Here is a tiny trained network, its code and every weight. The questions are about switching its units off for an input and a class, where a switched-off unit gives its printed mean instead of its output.

import numpy as np


def w(rows, s, z=0):
    codes = np.array(rows[::2]) - 128.0
    scale = np.full(codes.shape[1], s)
    scale[-1] = z or s
    return codes * scale


def f(y):
    return np.maximum(y, 0)


def log_softmax(a):
    a = a - a.max(-1, keepdims=True)
    return a - np.log(np.exp(a).sum(-1, keepdims=True))


def net(x, mask):
    res = np.array(x, float).reshape(1, 2) / 4 @ E
    y = f(res @ A[0][:, :-1].T + A[0][:, -1])
    res = res + np.where(mask, y, B[0][:, -1]) @ B[0][:, :-1]
    return log_softmax(res[-1] @ U[:, :-1].T + U[:, -1])


A, B = {}, {}
E = w([
[38,31,222,254,155,228,27,179],'x0',
[251,71,206,67,20,168,167,246],'x1',
],0.0048)
A[0] = w([
[185,88,171,86,67,179,141,204,93],'N0',
[90,50,209,198,167,216,41,158,87],'N1',
[15,171,43,165,215,94,87,24,80],'N2',
[103,95,170,168,148,169,75,180,255],'N3',
[190,72,186,91,87,161,166,212,111],'N4',
[78,66,190,215,147,199,47,172,72],'N5',
[192,65,199,98,51,140,169,201,75],'N6',
[82,50,180,211,141,203,59,156,76],'N7',
[46,163,49,192,243,78,85,34,89],'N8',
[175,72,176,93,53,151,157,194,95],'N9',
[217,253,51,8,112,23,244,83,56],'N10',
],0.0044,0.0067)
B[0] = w([
[79,169,182,129,108,225,193,144,162],'N0',
[171,54,89,66,195,170,125,62,186],'N1',
[59,165,224,135,112,239,216,159,184],'N2',
[168,166,57,180,86,79,43,92,255],'N3',
[71,176,151,145,105,204,177,141,171],'N4',
[174,31,98,30,237,183,142,54,176],'N5',
[68,159,193,127,128,253,221,155,162],'N6',
[154,45,103,46,228,196,143,53,175],'N7',
[60,166,206,147,104,242,212,155,187],'N8',
[72,157,172,147,113,232,199,139,162],'N9',
[187,39,82,25,247,201,125,43,195],'N10',
],0.0067,0.0072)
U = w([
[191,54,58,69,195,138,119,93,72],'0',
[45,183,249,152,92,161,174,156,99],'1',
[174,179,32,191,51,62,42,135,229],'2',
[110,76,160,148,111,13,104,225,4],'3',
],0.012,0.013)

Each question gives the input, the list of numbers given to net, and the class t.
The units are the neurons (one row each of A and B). Each row of codes is followed by its name. A weight is (code - 128) times the scale printed after its matrix; where a second scale follows, it is the last column's (A, B and U).
mask holds one flag per neuron, in row order. A switched-off neuron (its flag False) gives its mean, the last column of its row in B, instead of its output. The means were averaged over made-up inputs and are rounded, as every weight is.
A unit's drop is (log p(t) with every unit on - log p(t) with that unit switched off) / (log p(t) with every unit on - log p(t) with every unit switched off).
The circuit of an input: a set's keep is (log p(t) with only the set's units on - log p(t) with every unit switched off) / (log p(t) with every unit on - log p(t) with every unit switched off). Starting from all 11 units, units are removed one at a time, each time the one whose removal leaves the highest keep (on an exact tie, the one counted first), for as long as the keep stays at least 0.8.
circuit, biggest first: the units of the circuit, biggest drop first
top k neurons: the k neurons with the biggest drops, biggest first
drop of u: that unit's drop, to one decimal
input [-5,-7], class 1: circuit, biggest first	N2
input [-3,3], class 2: circuit, biggest first	N5, N7, N2
input [-3,-5], class 1: circuit, biggest first	N2, N8
input [-1,-4], class 1: circuit, biggest first	N2, N10
input [8,6], class 0: top 2 neurons	N5, N1
input [3,-3], class 2: top 3 neurons	N10, N3, N6
input [-3,0], class 2: top 3 neurons	N5, N7, N1
input [7,6], class 0: top 3 neurons	N5, N1, N7
input [-3,4], class 1: drop of N8	-0.3
input [0,-4], class 1: drop of N6	-0.1
input [5,4], class 0: drop of N10	-0.1
